Here are made-up things, facts about them, and rows of numbers that follow some of those facts. Name the thing behind each unnamed row.

Some facts about the things:
bodal gezavor:trorul brubok:b vadan:346
bosis gezavor:vitrer brubok:a vadan:485
bratru gezavor:nula brubok:b vadan:160
brenem gezavor:plubrufol brubok:e vadan:774
brido gezavor:ledra brubok:d vadan:160
brirus brubok:b vadan:774
brofle gezavor:nubal brubok:b vadan:105
brugri brubok:c vadan:105
brune gezavor:vokason brubok:d vadan:105
devus gezavor:nife brubok:b vadan:774
dokal gezavor:semu, restos brubok:a vadan:160
doruk gezavor:zedropla, bosis, rodo brubok:b vadan:774
draplun brubok:e vadan:962
drarak gezavor:plenur, zugo brubok:b vadan:346
drimin gezavor:fuzodro, vitrer, nabre brubok:a vadan:160
drokodrek brubok:a vadan:485
duplim gezavor:nula, pitre brubok:a vadan:346
fadran brubok:a vadan:774
fala gezavor:skigek brubok:a vadan:160
farebruk gezavor:fibis brubok:a vadan:160
fibis brubok:b vadan:774
fimos brubok:d vadan:774
flasomu gezavor:doruk, bodal brubok:b vadan:105
flavun gezavor:tabomas, skestis brubok:a vadan:485
fleva gezavor:kloska, stazul brubok:c vadan:160
fliflutran gezavor:zene, nivaza, klorifun brubok:b vadan:160
flonor gezavor:trorul brubok:b vadan:105
flufe brubok:c vadan:774
fopli gezavor:skigek, trorul brubok:a vadan:160
fostin brubok:c vadan:346
fuzodro gezavor:flonor, trorul brubok:a vadan:962
gafus gezavor:zudrus brubok:a vadan:160
ganem gezavor:nubal, nife, skebrim brubok:a vadan:160
gapu gezavor:flonor, plubrufol, rodo brubok:a vadan:160
gebol brubok:b vadan:160
giguler brubok:a vadan:105
goskis gezavor:neplol brubok:a vadan:774
grila brubok:b vadan:485
grivil gezavor:zudrus, kuplon brubok:a vadan:485
grotre brubok:b vadan:346
gruda gezavor:farebruk brubok:a vadan:160
gubrul gezavor:doruk, vugrik brubok:a vadan:160
gudul gezavor:pligun brubok:b vadan:160
gugri brubok:d vadan:485
guto gezavor:drimin, brofle brubok:d vadan:346
kadrur gezavor:flonor, vokason, restos brubok:a vadan:485
kigre brubok:e vadan:105
kliloplas gezavor:vugrik brubok:a vadan:160
klofe brubok:a vadan:160
kloker gezavor:gafus, neplol brubok:c vadan:105
klorifun gezavor:vagror brubok:c vadan:485
kloska gezavor:ganem, pitre brubok:a vadan:160
kluzuk gezavor:rodo brubok:a vadan:105
kogrir gezavor:kadrur brubok:a vadan:105
kuplon gezavor:skebrim, vitrer, studu brubok:a vadan:160
ledra brubok:a vadan:346
loborak gezavor:fibis, trorul, studu brubok:a vadan:774
losta brubok:c vadan:160
luskal gezavor:semu, dokal brubok:b vadan:160
mabra brubok:d vadan:346
megor brubok:c vadan:105
mopan gezavor:restos brubok:a vadan:105
nabre gezavor:nife, tugrel brubok:d vadan:160
nadra brubok:c vadan:774
naflun brubok:b vadan:485
neplol brubok:a vadan:160
nife gezavor:zudrus, gafus brubok:a vadan:774
nivaza gezavor:kloker brubok:a vadan:160
nodrakas gezavor:nife, vudiplum, vugrik brubok:a vadan:774
nubal gezavor:gruda, stazul brubok:d vadan:962
nuges gezavor:plubrin brubok:a vadan:962
nula brubok:c vadan:346
nuplo brubok:a vadan:346
petu gezavor:bodal brubok:b vadan:774
pitre brubok:c vadan:346
platraku gezavor:doruk, grila, bodal, vitrer brubok:a vadan:485
plenur gezavor:skebrim brubok:b vadan:160
pligun gezavor:fibis brubok:b vadan:346
plubrin gezavor:fopli, vitrer brubok:a vadan:346
plubrufol gezavor:skigek, trorul, tugrel brubok:a vadan:774
pubrelu brubok:a vadan:160
raflu gezavor:veza, fleva, tovil brubok:a vadan:346
reloklo brubok:b vadan:962
restos brubok:d vadan:160
ridruk gezavor:skigek brubok:a vadan:160
rodo brubok:a vadan:160
semu brubok:d vadan:160
sistaklos brubok:d vadan:105
skebrim gezavor:skigek, plubrufol, gruda brubok:e vadan:160
skestis gezavor:tabomas, stazul brubok:b vadan:485
skigek brubok:a vadan:160
skovi brubok:d vadan:160
skuflos brubok:c vadan:962
stapi brubok:e vadan:774
stazar gezavor:plubrufol, grivil brubok:b vadan:485
stazul gezavor:fopli, tugrel brubok:c vadan:105
stidubi gezavor:loborak, semu brubok:c vadan:160
studu gezavor:skigek brubok:b vadan:160
tabomas gezavor:zedropla brubok:d vadan:160
tedilom brubok:a vadan:962
tibi brubok:d vadan:962
tiflom gezavor:skebrim brubok:a vadan:774
tinol gezavor:fibis, fopli brubok:a vadan:485
totir gezavor:duplim, tiflom, gafus, megor, tugrel, ridruk brubok:a vadan:962
tovil gezavor:nadra brubok:a vadan:105
tropete brubok:b vadan:160
trorul brubok:b vadan:774
tugrel gezavor:vuso brubok:c vadan:774
vagror gezavor:studu brubok:e vadan:160
vedutre gezavor:flavun, nabre brubok:a vadan:160
veza brubok:e vadan:346
vitrer gezavor:loborak, nife, gruda brubok:a vadan:774
vivipil brubok:e vadan:160
vokason brubok:d vadan:160
vudiplum brubok:a vadan:962
vugrik gezavor:rodo brubok:a vadan:962
vune gezavor:doruk, kliloplas, fleva brubok:b vadan:160
vuso gezavor:trorul, restos brubok:e vadan:160
zaber gezavor:gudul, kuplon, pubrelu brubok:d vadan:346
zedropla gezavor:rodo brubok:a vadan:105
zene gezavor:farebruk, devus, tovil brubok:a vadan:962
zeste gezavor:tropete, pitre, kadrur, pligun brubok:d vadan:346
zetrir brubok:b vadan:105
zezem gezavor:loborak, stazul brubok:c vadan:105
zudrus brubok:a vadan:774
zugo gezavor:zurun, klorifun, stidubi brubok:a vadan:485
zurun gezavor:ledra brubok:a vadan:962

Known rows:
klorifun: [ -9 -32  -8  34 -32 -38 -32 -63 -21  56  -3  38  10 -17 -26 -35   1  -5
  38  17 -25 -29 -29 -45  -8  -2 -29   7  -3  14  38   6 -32 -20  67 -27
  15  20   9  15  -4 -17 -21 -40  14]
vagror: [  5  -5   5  15 -39 -32   0   7 -25   1  -7  10 -27  12  11 -15 -10   5
  31  17 -28 -15  -6 -13 -10   4  -7  -1   4 -12 -17   8 -14 -28  15  10
 -34 -20 -20 -20   1 -12  -3 -17 -16]
sistaklos: [ -4   7 -15 -26  23  -6  23  21  -5 -17  -9  25 -11 -12  10 -14   2 -25
  -1  -3  20  10   3  -3   1   1  10 -24 -30  -7  11   5  12  13   2   4
 -11  10   5  -3   2   1  -3  -5  -9]
vugrik: [ 18 -19  31 -23  22  22  -9  18  41   4 -12 -11  29 -53  17  44 -10  20
 -19 -19  31  21   1 -12   9  -2  24   3   6   6  25  22 -18  11 -19  21
  25   1  27  22  -1  26   2  26  27]
nodrakas: [ 25  -9   6  -3  21  34  -2  21  22   9 -19 -14  21 -38   2  34  16  -3
  -3   0  33  10  -2  15 -11  -1  19  -1  22  21  -2  23 -12   4 -35  31
   7   3  18  -3  30  20  -9  30   1]
nife: [ 22   4  -1 -20   1  41 -14  21  29  10 -20  12  -1 -24  16  17   9   2
  -8  -4  30  28  -5   2   1   7  17  21  -7   2   9  23 -15 -11 -15  27
  23   6  21   5   7  12  -1  22  20]
gubrul: [ -1 -26  11  23   5  11   2  -8  -6  32  13   3  18 -29  -8  -2  -3   4
  17  37  -6 -25  -4  -2   4  -5 -12 -13  16  31   6  -2 -36  -6 -23  41
  12   8 -12 -16   2  -6   9  67 -18]
rodo: [ -7 -19  11 -14  -6  20   3  -8 -10  23  21  24   4 -14  24   7 -18  21
   7  22 -25 -10 -14 -20  21  -2 -20  16  -6  -7  18 -12 -24 -11 -11  23
  27  14 -19   7 -36 -12  11  60  12]
gapu: [  9 -12   1  23   1   4   8 -27  -5  26   9 -23  24  16  -6   1  -4  14
  33  21 -15 -17 -12   9  11  -6 -14  -3  22  16 -10   7 -17 -18 -27  14
   4   8 -12 -11  -9 -11 -10  45 -16]
zedropla: [ -6 -19   9 -35  16  29   4   0   3   8 -15  17  13 -34  12  23  -1 -12
  -4  13  11  12  -5  19  11  -7   8 -13 -22  -1  22   8  -2   9 -29   1
   9   8   3  15 -13  13 -15  45   9]
tabomas: [ -6  18  13 -13  -3   2   9 -10 -53  -2  22  25  -8  28  -4  10  -1   5
   0   2 -33  -8   0  -2  18  13  -5   2   1 -11   4  -8   6 -14 -19  -9
  -3  12  -5  -2 -15 -21  20   8 -13]
grotre: [-18  23  19   5  11 -47   5  45  20 -52  24 -27 -16  19   1  -8 -23  10
 -50 -28  10   8  33  -7   0   5  17 -21  12   6 -12 -42  23  46  10   3
 -12 -34 -15  -3   5   7  43 -28  -6]
bratru: [ -8  42  -2   0   9 -15  21  -3 -38 -30  16 -12 -42  53 -17   1  10 -16
 -12  -5 -21 -17  18  11   4   8  -8  -6  13 -16  -4 -37  22 -18   4  -3
 -29 -11 -18 -19  21 -39  26 -17 -36]
ridruk: [  1  -6 -15  18 -16  16  -8 -16 -11  24  -8   7   6  15   0 -15  12   4
  26  20 -16 -11 -20   3   6 -10 -19  21   7  16  -9  -4  -9 -23   0   1
  18  15 -19  -5  -2 -12  -5  31   2]
tropete: [-18  24 -12   1   6 -19  27  19  -9 -14  40  -7 -46  33  -6 -30  -8 -19
 -24  15 -19 -13  12  -7  13   0 -28  13 -13 -39 -19 -31  21  -1  17  20
 -15 -22 -21 -23  -9 -33  20  -8 -30]
zezem: [ -9 -19 -21 -12 -15  14   5   5 -14  33  -7  29   6 -18  -7 -10  17 -26
  16  17  22  20  -8  30  -3  -3   9 -26 -30   7 -18  42   1  15 -17 -25
 -19  14   6  -3  -5  31 -42  -1   6]
fostin: [ -7 -22  22  13 -25 -17  -3  11   5  -7  14  12  36 -16  15 -10  -3  30
  -7 -18   2  28   8  -2  -8  15  15 -10   6  39 -21  -3   7  46   0 -23
   7   9   6  21 -13  45  -1 -19  25]
kadrur: [-28 -54 -14  38   4 -30 -16 -77  12  43   9 -22  31 -17 -30 -31 -30   2
  32  29 -30 -49 -32 -30   2 -24 -35  19   0   4  18  -1 -25  -4  47  -4
  20  13  -3  13 -30 -19 -35   1   1]
reloklo: [ -1  32  15 -28  37  -9  14  34  24 -51   3 -27 -19   1  -5  22   1 -15
 -51 -31  26  18  30   1 -11  11  19  -6   0 -29   4  -8  24  19  -1  11
 -17 -22  16  -3  22   7  27 -49  -9]
pligun: [-24  28   6   5  -5 -40   6  37  27 -50  32 -25 -17  31   1 -22 -21   6
 -60 -23   7  15  25   2   1  -3   7 -12   3 -13 -26 -32  39  44   3 -12
 -12 -33 -22  -1 -11   0  27 -43   0]
zene: [ 10 -15  -2   2   2  43 -23   9  33 -12 -44  -2   6 -49  -7  24  17 -12
  -8 -18  33  18   1  11 -27  -2  28  19  12  21  -7  11   5   7 -10  -2
   6  -3  26  17  27  25  -8 -10  26]

Rows to name:
No name comes twice in this set of rows, the named rows included.
[ 20 -17  -7  21  11  19 -22  12  54   6 -27 -31  32 -31  -5  15  14   1
   5 -12  41  15  -2  15 -21 -11  28   7  26  27  -7  33  -4  12 -17  10
  10  -5  29   3  27  26 -18  -9  17] | totir
[  8  20  15   8 -42 -18  -6  -8 -42   4 -10   6 -21  45  21   8  -6  16
  32  -1 -38 -10 -12   0   1   3  -9  -8   9 -18  -3  20  -6 -42   6 -18
 -28 -13 -20 -14   0  -9  -5 -24 -11] | skebrim
[ 34  -8  -4   4  23  32   4  20  32  -5 -33 -12  14 -38   8  21  16   2
  13  -6  35   9   2  -1 -15  10  13   6   7  23   0   3 -23 -12  -7  38
  15   9  26  -8  25  17 -10  20   9] | goskis
[ -6   0  48 -10 -33 -35 -19  28  -6 -44  -4   2   6  10  36  21 -31  28
 -19 -32 -11  20  21  -5 -13  11  23 -24  16  19  -3  -2   7  18  -3 -19
 -16 -28  -9  19  -4  32  18 -30  14] | veza
[ 18 -12   7  -3  18  36 -17  10  40   2 -24 -25  30 -36  -4  20   4   0
 -15 -14  40  17  -3  21 -17  -6  26  12  11   9  -7  28   6  22 -28   2
  12   1  24  15  13  25 -15  -3  25] | nuges
[ -9  29   3 -32  37 -12  25  35   8 -17  14 -13 -28  10 -14  16  -6 -37
 -39   4  23  -5  22  26  13 -11  13 -44 -17 -25  18  -3  16  25 -20  13
 -30 -19  -4 -18  15  -1  17   3 -31] | flasomu
[  5  47   5 -27  13  22   3  41   1 -36 -10   2 -52  19  -8  24  21 -30
 -54 -22  19  23  21  17 -16  12  15  10  -8 -36  -6  -5  33   7 -12   3
 -20 -25   9 -15  41 -12  30 -34 -12] | devus
[  3 -16 -13  14 -25   6  12 -21 -38  33  12  13   5  15  -3 -26  16   7
  41  19 -17  -6 -17  -1  -1  10 -18   2  -2  11 -31   6 -16 -18   7 -16
  -8  16  -6  -8 -12   8 -13 -11   3] | stidubi
[-40 -15   6  13  -7 -27 -16 -57 -43   6  10  24  -1  -3 -48 -20  -6 -18
   3   3 -41 -35 -13 -19  -9  -9 -16  21   1  -8  33 -15   9  -1  42 -32
   6  10   8  16 -11 -35 -12 -48  -7] | gugri
[-34  26  20 -11   1 -36   2  42  16 -40  37 -25 -10  34   4   9 -26  13
 -73 -23   4  18  28  12  16  -2  14 -18  11 -20 -16 -25  40  49 -24 -15
 -10 -34 -20  13 -15  -3  42 -19   1] | bodal
[  4 -18 -19  26   8   7  14 -22   0  14   8 -20  21   6   3 -20  -3  14
  35  21 -17 -18 -12  -4   5  -5 -22   4   2  14 -20 -15 -17 -21   7  20
  13  13 -12  -8 -17 -11 -16  31 -10] | dokal
[-15   5  12   4 -13 -20   0  19  -3 -39  17   1  11   0   1  -9  -7  21
 -26 -27   6  16  16  -3 -10   5  27 -11   7  20 -27 -19  30  51 -10 -20
   2  -9   0  15  -5  22  25 -21  11] | mabra
[ 16  47   6 -50  23   9  13  39  32 -23  19 -14 -35  36  22  14  -8  -2
 -51 -26  12  30  19  -4  30   3  -3   9 -23 -74  -6  12  28  -9  -7   7
  -2 -26   0  -7 -13  -7  23 -26  -1] | trorul
[ -3 -25  10  35 -11 -17 -16  14  21 -14 -11 -25  36 -24   3   4  -5  24
  -8  -6  21   8   5  18 -10  -6  28 -20  34  64 -12 -16  -7  41 -17   2
  10  -9  -3  15  10  21  12  23  16] | raflu

Now the same things, written a new way:
Some rows with their names:
kigre: [ 22  23 -20  47 -31  11 -17   4  25  10   7 -27   8]
zetrir: [-11 -17 -16  56 -17  -6   0   3  16   2   0 -33   1]
kliloplas: [ -6 -14   4 -36  29   9   9 -17  -4 -19   4  -4   1]
tabomas: [-25  19  -3 -39  -3  18  -4   2   5   3   2  16  11]
drimin: [ -7  -8  13 -31  25   8   7 -23   1 -22  -1   6 -13]
farebruk: [  4  19  22 -30  39   5 -12 -36 -12 -27 -22  17  -3]
kloska: [ -3  -2  10 -38  22   9   8 -26  -4 -24  -6   7  -9]
raflu: [ 20 -38 -12 -27  16  23   0 -13  11 -43 -27  15  -8]
nuplo: [ 26 -29 -17 -26   3  24  11  -7   3 -42 -20   7  -8]
plubrin: [ 21 -40  -7 -29  24  20  -6 -21  19 -41 -32  20 -13]
skestis: [  9 -15  19 -43  34   8  29   8 -32 -21  -6  31  17]
klorifun: [ 12   2  11 -49   4  12  27  22 -32  -7 -11  38  15]
drokodrek: [ 36  -1  10 -51  11   3  30  23 -54 -19   2  33   6]
grivil: [ 22 -23  11 -56  13   8  32  19 -27 -21   3  39  -4]
vitrer: [-15 -16   7  47  12 -25 -32  -4  30  22   0   5 -16]
trorul: [ -9   9   6  74  -9 -37  -9  20  -8  36  23 -40  10]
nadra: [-19  14  -7  57 -37 -15  -9  17   1  35  10 -20   9]
brirus: [-18   0  -4  64 -15 -19   1   7  -4  24  11 -34   6]
vudiplum: [ 13  22   3  37  -6 -47 -17  33  -6  40  40  -4  -9]
tibi: [ -9  51  -5  33 -41 -37 -23  54   1  65  42  13  -1]
tedilom: [ 12  23   4  35  -3 -49 -18  33  -9  43  40  -4  -8]

Rows to name:
No name comes twice in this set of rows, the named rows included.
[-33  15   4 -38 -21  22   8   2  20   2   5  23 -10] | nabre
[ -6  20   4  48 -10 -44   0  29  -5  41  39 -19   0] | reloklo
[ 19  46   2 -33 -13  35  16 -16 -13 -15   7 -15  10] | vivipil
[  2 -40 -10 -18   9  31  20 -16  17 -39 -28  -1  -3] | drarak
[ -5 -20   0  70   9 -33 -21  18  16  22  12 -38   9] | flonor
[ -8  -5  -5  52 -19 -20  -5  15   5  20  22 -20 -12] | zudrus
[  6  12  14  35  15 -53 -35  20  10  39  29   9 -12] | zene
[ -5  32   1  41 -26 -41  -8  41  -3  54  37  -6   2] | skuflos
[-22  17  12 -26   6  14  12 -17  -4 -11  -6   6   3] | stidubi
[ 14 -17  14 -42  14   9  38  12 -37 -14  -7  21  14] | stazar
[-14 -20   6 -34   5  14  29 -12  11 -26  16  -1 -24] | gafus
[  0 -14   6 -35  30   4   5 -14  -9 -14   4  -8   5] | gapu
[ 33  -2  22 -49  37   1   6   8 -45 -19 -14  49   9] | tinol
[ -8 -12  11 -40  13  17  12 -31  12 -26 -14  12 -22] | ganem
[ 16  43  -6  54 -31  -3 -17  10   6  29  19 -26  14] | stapi

